[-29 -13  15  -2 -11 -19   4  19   0  -4  -8  -6  -3 -12   0  22  -3  -1
  -7  20 -15  22 -11   9 -39  14  -6 -27 -18   3  -2  -7 -13  -6  -4   5
  -9  -2]
H
[-36 -11  -7 -93  29 108  -6   3  39 -20   6  39 -25  -7 -13   7   3  23
  12  34  57  14  38  31 -17  23  16 -33  -4  -7  26   3  -9  18 107  39
   9 -20]
Y
[-38 -15  33  -6 -14  17  -8   0   5  -6   0   0   7   0  -8   1   5  -4
  -7   1  -5   5  -8  -4 -11   2  -1 -44 -11 -24 -13 -13  -4 -19 -20   3
   8  -1]
Q
[-34  -7  24  31 -12   6  -4  16   6  21 -20  21  11   4   5  24 -12   6
 -11  -4  -8  -6  16  -3  22   8  18  -7  11 -32   1 -18   1 -40  12  12
  -4 -27]
Q
[ -1   0  18  33  10  23 -19  -2  -5  15 -29  -6 -18 -11  -1  -5 -11  11
 -21  14 -12  -7  18  36  32 -43   9  22   3   0  -4 -41  14  -6  18   3
  21 -24]
F
[-16 -16   3 -26  -7 -10   6   5   6  -6  13   8   3  -5 -14  -2  -7 -28
 -16   7 -15   5 -11 -15 -19   3  -2 -30  -2   9 -11  -4   0  -6 -13   0
  19   4]
Z
[  1 -22  15  -2 -20  15  -4  12 -11 -11  26  -1  16   0   0 -15  10   8
  -3 -51   2  -2 -22   7  46 -13   4  -1 -20 -31   4  24  11   2 -10 -15
 -26  19]
K
[ 11   2  -8  17  -2 -11  10  31  -1   2 -17 -18 -20  23  12  19  -4  21
  -1  28 -20  16  16  41  -2 -39 -20   5 -12  16   5 -26  -2   1  10   0
 -16 -43]
H
[  0 -17   5 -13   0   4  17  23   9 -24   5   3  19  -2   1 -12  -9 -15
  -2  16   0   1  -8  -5 -18  -8  -5 -27  -2 -13  -1  -4 -10 -33   2  15
  -6  -1]
Y
[-25  -6 -31  -2  23  49  20   3 -18 -11   6  10  -8  12   4 -10  -9  22
  26 -13   5 -20   6  21  22 -27  -8  10  16 -13   6 -11 -10   7  22   0
 -10  -5]
Y
[-38 -28  -4 -18 -34 -35  -2 -42  16  31  26 -10   7 -20 -44  15  -8  -2
 -19   1 -21 -39 -10  -2   9  39  26   2  16  -2   0   8  10 -32 -59 -33
  13  37]
Z
[-33 -19  29  -2  -5  11   3   3   3  -5   0   3  11   3  -3   3   1 -13
  -4   4   0   4  -5 -13 -19  14   4 -38 -10 -25  -8  -6  -1 -20 -21   3
   2  -4]
Q
[ -8  15 -44 -39 -40  94   1  60  14  79   6   5 -36  -5   7  -3   4 -33
  11  14 -11 -40  33  45  81 -28  -7 -23   9  25  12   3 -22 -71  25  55
 -32   5]
Y
[ 11  27 -11 -34 -10  90  49   0  -6  -1 -37 -55  15   7 -13 -13 -14  24
  27 -18  28 -71 -12   7  14 -65  -9   3 -57  -4 -26  10 -18 -44 -61 -55
 -12  22]
Y
[  8 -12  -5  -1  17  37 -22  17  12 -24  -9  16  15  -5  -8  -5  -4  15
  -4  -8  10 -25 -12  -1  29  34  -9  -8  -7 -31  12  -1   4 -19  26 -24
 -19  -4]
F
[ -4 -29  36  47   1  50   5 -25  24  21 -20 -14  18 -36  51 -10 -13  28
  -1 -26 -21   8 -14  27  18   0   3 -14 -37  -6 -16 -25   7   5  -3  12
   1 -13]
K
[ 60  57  -9 -40   0  80  17  28   2   0 -13 -50 -57 -18 -28 -75  45  54
 -47   6  33  13 -48   6  39   4  -7  18 -38 -17 -45 -12 -34 -29 109  11
   4 -42]
T
[-23  -6  25  -9  -4   3  -2  13  12  -5 -11  11  15  -7 -11   8   0  -4
 -15   4   0  10  -5 -13  -9  15   9 -40   1 -22 -11 -12  -3 -25  -2   2
   8  -6]
Q
[-45  12  11  32 -13  14  51  40 -16  52 -19  25  10 -10 -21  45  35  32
 -18  43 -41  -7 -42  52  45  17  41  33  19 -47   5 -10 -49 -31  33 -12
 -58 -15]
V
[ 26  31  37 -50  22  -7  57   8  35  74   3 -33  -8   1 -33 -44 -10 -26
   9  33  19 -11  18 -40 -24  24  36  -8 -13 -17  12  60 -35 -54 -17 -36
  -3  25]
V
[  3 -22   2   3   1  35  16  29  34   9  -3  27   5  -7  17  -1 -22   4
  13  25 -20 -11   0  -4   6 -17  -1 -12   5  -3   0 -18 -11 -49  18  12
 -12   8]
Y
[ 16 -19  -4 -22 -29  34  33  32  16   7 -25  15  12 -15  26   6 -10   2
   4  53   3 -11  -2  22   6 -25   0   0 -22  -6  -2 -34  -3 -36   1  24
 -24  14]
Y
[-30 -27 -23   2  -2 -28  -4   5 -22   9  27   2   4 -14 -30   4  -9 -20
  -6 -33  -7 -30  -1 -24 -22  41  10  -3  21   2  -2  10  18   5 -22  -5
   9  10]
Z
[  9  17  14  21 -15  -3   6  11 -12  42 -26 -16  12  -9  14 -35 -10  -4
 -17  14 -43  14  10  13  45 -17 -16   3   7   9   9  -3   0  20   7 -15
  42  20]
W
[-17  -5  23  35  13 -17  -7  -4   8  51  19   5 -28 -12   4 -20 -12  30
 -12 -26 -20   9 -16   4  26 -16  29  10   6  -3 -12   1   6  -9  -3   7
 -14 -14]
K
[-25 -21  11   9  -5 -21   7  13   5  -6   3 -11  -1   9  12  16  -5  -2
   3  14 -16  25  -5   7 -33   9 -11 -28 -19   1   8   6  -8  -5 -10   0
 -17 -12]
H
[  3   2   2 -16 -11  24  13  18 -15  -1  15   6 -20   9 -27 -31   1 -20
  -7 -25   3 -30   5 -15  15  24  -5  13   0  -4  10   3  -2  -1   8 -18
  21  -1]
Z
[ -1 -17  17  -6   1   7 -24  14  18 -16  -5   9   6 -15   0  -2  -6 -27
 -14   2  -5  -3  -9   5 -11   2  -6 -33  -1  -5   4 -21   5 -11  13   9
   7   9]
F
[ -5  -9  11   6 -19 -23   4  14   9 -13   5   3  14  -9   9 -12  -6 -16
  -7  23 -10  15  -8  -5 -12  -9  -3 -19  10   7   3   2  -4  -7  -7   3
  34   4]
W
[ -2 -13  33 -22   4   6   6   8  21   4   8  -3  12 -20  -3 -23  -7 -20
 -16   4 -10  11 -12   2   6 -12   5 -40 -12 -13  -9  -7   3  -8  -7  -4
  -5  -2]
K
[-16  17 -14 -41  -8 -35  10 -15  15  25  26 -21 -44  47  59 -32   4  27
 -21  -3   7  67 -43  49  15 -28 -15 -40 -34  11  26  26 -29  34  30  11
  26 -46]
W
[ -4 -11  -7  -8  -3   1  13  16   7  -4   5   1  11   0   6  -8  -8  -9
  -4  16   3   1  -3   6  -3 -17   0 -20   0  -9  -1  -9  -7 -24   7  19
   1 -18]
Y
[-33  -6 -40  13  -2  61  17  12 -11  -7   5 -16  -3  10 -16  -5   4 -16
  17 -49  18   0  26  -9  18  13  13   2   5  -3   5  21  14  19   7  -5
 -18  -4]
T
[ -5  21 -46  13  25 -50 -19 -59  26  43  55 -27 -43  26  13   1   0 -10
  21  18  11   0 -23 -15 -47 -11 -15 -31   7  39 -23  25 -56  -4 -14  21
   8 -88]
H
[  4 -10 -11  21  -7  48 -10  -2  13  -2  -4 -18   8  20  -7   4   3   7
  -5 -31   5  -4   8 -24   4  13   0  13 -23 -11   0  19  22  18  29 -10
 -22  -5]
T
[-10 -12 -11  -5  -1  24  -3  -9 -16 -28  27  -7  -8  19 -23 -13   6   3
   3 -39   7 -22  -1 -11   5   5  -7   5  -6   1  -4  22  12   6 -12 -15
  12   3]
Z
[ -8  -5  11  -5 -12 -22  10   6  11 -12   0 -13  13 -10   3 -18  -8 -11
  -7  23  -3   1 -11  -9 -26  -7  -3 -23   6   2  -6   4   1 -13 -12  -1
  28   9]
W
[ 83  33  14 -62   2  69 -43 -21 -18 -32  -4 -47 -20 -54  -1 -34  22 -38
 -53   1   1  31   2  51  62  -1 -28  -6 -34  50  -3  20 -49 -30  46  32
  86  42]
F
[-27 -28 -12  -1  -3   6  24 -27 -33  32   6 -13 -14  -6  16   6 -18 -14
  14  -1  -8 -17  19   8 -12 -36   4  22   0  10 -13  -5  10   4 -22  19
   2  23]
Z
[-16   1  10 -47 -60   4  -2 -11 -14 -45 -65 -63  30 -62  29  54  -2  -8
 -29  13  53  -3  -3  27 -57  25  -2 -29 -78   5 -29  -3  13 -51 -29  66
 -13  29]
H
[ 19  -2  38  -1  -4  26 -38 -10   9   4 -17 -43 -28 -19  12 -39  -8  -4
 -31 -32 -31 -15  -8  25  21 -26 -28 -13 -16   7  -6 -32  21 -24  22  18
  33  56]
F
[-17  -2  14  15   1  47 -24   7 -18  22 -27   3   3 -18  -4  -9 -24 -23
   3  22 -10 -29  38  19  36 -17  -9  -1  -6  -7   4 -25  -2 -20 -35  -5
  -7  -7]
F
[ 14 -10  -5  11   2  22  -7  -5   6  10  13   2  16  -9  15   7  -3  -6
  -6 -25   8  -7 -15   2  27  13  11  -1 -27   5   0  22   4   9 -13  -7
 -10 -22]
K
[-36  -2 -10   4  23  18 -23 -17  -9  33   6 -10 -21   3  -7   0 -10  18
 -13  -3  11 -19  13  -5  17  28   9  -9   2 -14  -8   2  15 -17   1   3
  11 -38]
Q
[  6 -36   2 -51   0  11  22 -17  15 -37   9 -89   3 -18 -24 -28  26  56
 -50  -7  -2   3 -37  73  21  56  -3 -45 -26 -33   1 -20  17 -41  -2 -41
  37   2]
Q
[-23 -33 -53  15  17  43  33  60   7  15 -12  -3   3 -19 -14   3   1  41
  22  -4   0  28  24   4  12  27  29  -5  16 -11 -11  11  33 -13  10   7
 -78  17]
T
[ -7  -4   8   4  -2  33  13   8   6   3 -13  -9  16   8  -7  -1   6  18
  10 -30  16 -23 -10 -14  -5  30   3 -21 -20 -28  -6   4   0  -9 -13 -23
  -6  -9]
Q
[-21 -17  58 -37  -3 -25 -13 -20  13  12   2 -17  15 -28 -13 -18 -13   1
 -46   9 -11  11 -19  11  -3  19  10 -33 -28 -34  -1  -4  11 -11 -11  -9
  -7  12]
K
[ 23 -12   2 -17  13  22  38  41  10  13 -14  -4   1 -35   2 -17 -20 -36
 -27  45 -17 -28 -14 -12  -8  19   3  -8   5   3  -6 -27  -7 -66  38  13
  21   5]
Y
[ -28    8  -31  -38  -11   30   21  -15  -22   15   10  -69  -34  -48
  -27   18   31   23  -11 -114   19  -40  -17   36   -6   82   37    9
    8   33  -10   70   -6  -60   14   56  -15  102]
Z
[  2   8  -6  -6  -2  38  33  31 -13   5 -11  13   6 -33 -17 -33  -1  19
  15  17  12  -4  12   4  36   9  16  14  16 -18  -6   1 -25 -45   2  12
 -17  18]
Y
[  3 -17 -14   0 -54 -58 -68 -14   3  16  15 -17  47 -26 -49  69  29  51
 -52 -22  18 -39 -35  64  29  76  27  11  -9 -48  21  17 -32 -36   4 -13
 -30 -48]
F
[-11  -7 -11   0  18  17  15  39  -4 -23  -5   4  17   6  -5   0 -15  21
   5 -40   2 -10   9   7   8  13   0  -8  12 -22  16  10  -6 -25  30   1
 -18   2]
Y
[ -9   3  22  40 -12 -21  -9  24 -11 -14 -35 -11  12  -7  -3  33  -5  14
 -10   2 -29  14  20   9  -7 -10  -8  10   5   3  -6  -6  10 -22   7  20
 -24  17]
H
[-14 -21  -2  21   5  24 -16  -6 -27 -14   0  -8  15   5  -6   8  -2   0
  21 -15  27 -35  22 -31 -23  -2  -2   2  -7 -23 -21   5  32  -3 -32  11
 -11  -2]
Q
[-14  15  -1 -46 -39  48  22  -4  -6  29 -26 -90  14  -9  11  17  39  21
 -38  -3  -4  -9 -37  77  39  42 -24 -43 -62 -33   4  34 -45 -56  47  11
 -41 -15]
H
[-82 -15   0 -49  -1  61   0 -41  26  -6  27 -19 -15  -1 -23  18  -2  31
  21   3   4 -10  11  23  34 -25   2 -34   9 -32   1  31 -33 -69  26 -22
 -12  21]
H
[  8  57 -13 -49 -11  -8 -44   0 -13   0 -21  12   5 -39  13  -1  19  27
 -30  47  55  40 -36 -35  -4 -79  -1 -15 -10  -5 -73  22 -20 -16  87  82
  19 -14]
W
[ -6 -12  21  -1   8  17  30   3   3  46  -4  -6 -14 -22  -5  -9 -27   6
 -18   4 -10  -8  11  16  50 -27  40  27  -5  -4   4  -5  16 -23  -8 -31
   9   2]
K
[-10   9  -7   6  -1  18  22 -11 -23 -10  11 -20  12   0   2 -45   9   8
  11  -3  14  -5 -13  -6  26   1  -7   2   5 -21   0  32 -20   2   1 -22
  23  -2]
W
[-16  -1 -26  -9  22  19   4  25 -15  -6  12  -1 -12   7  -6  -3  -3  10
  16 -11   4 -21   0  -2   0 -13  -5   4   4  -8  -1  -7  22  19  -1 -15
  -5  10]
V
[-27   8  34   6 -20   8   2 -17  -1  -1 -29 -32  16 -32  12 -46  -8  26
   3   2   7   7  -3 -10 -14 -31  -5 -23 -13 -16 -30  -5  10  -4 -20  10
  30  32]
W
[ -3 -18  13 -20   2  -4 -13  13  13 -24  -7  -5  16 -20 -10  -1   2 -22
 -18  14  -2 -10 -22   9 -18  15  -6 -37  -2 -16  -4 -11   0 -32  -4   8
 -20  21]
F
[-27  -9  23 -10 -15  12 -20   6  43  39   0   0  -6 -17 -36  -2 -16   8
 -22 -21 -15   8  33 -21   8  49  24  -6  18 -23  14   8   3 -29  47   2
 -13  26]
T
[-91  74  -4 -61   1  18   8  15 -43  -1 -43 -10  11  21 -57  21   1 -19
  36 -64   9 -28  28  23 -36 -10 -16 -45   3   4  10   5 -10  91 -92 -26
 -52  71]
V
[ -1 -27   0  -8  -6   1   9   0  26  -1   8 -27  12  -1 -12 -13  -4 -12
 -16   2 -16  20  -4 -11 -17  15  -3 -24  -5 -18  -2  -8   5  -1  18 -13
  -6   4]
T
[-40 -12 -21 -16   6   7   0   0 -25   1  12 -18 -17   8   5   5  -3  35
  20 -13  16   6 -10   7 -17   6 -13 -13 -31 -13   1  25 -11  12  -7 -15
 -29  -9]
H
[-23  72  19 -47 -12  49  39  13 -16  -1 -52   3 -16  42 -34 -75  17  43
  32  22  66 -14  10  -4  -2 -33  -7  -2 -35 -44 -11  -7   4  43 -43  -6
 -75  -6]
Y
[-64 -12  26  -3   7  30  -6  -7 -20  32   0  38 -23   6  15 -17 -17 -18
  12   5   4 -11  13 -32  -4  28  -2 -14   3 -35   4 -15   5   7   1  19
 -12   9]
Q
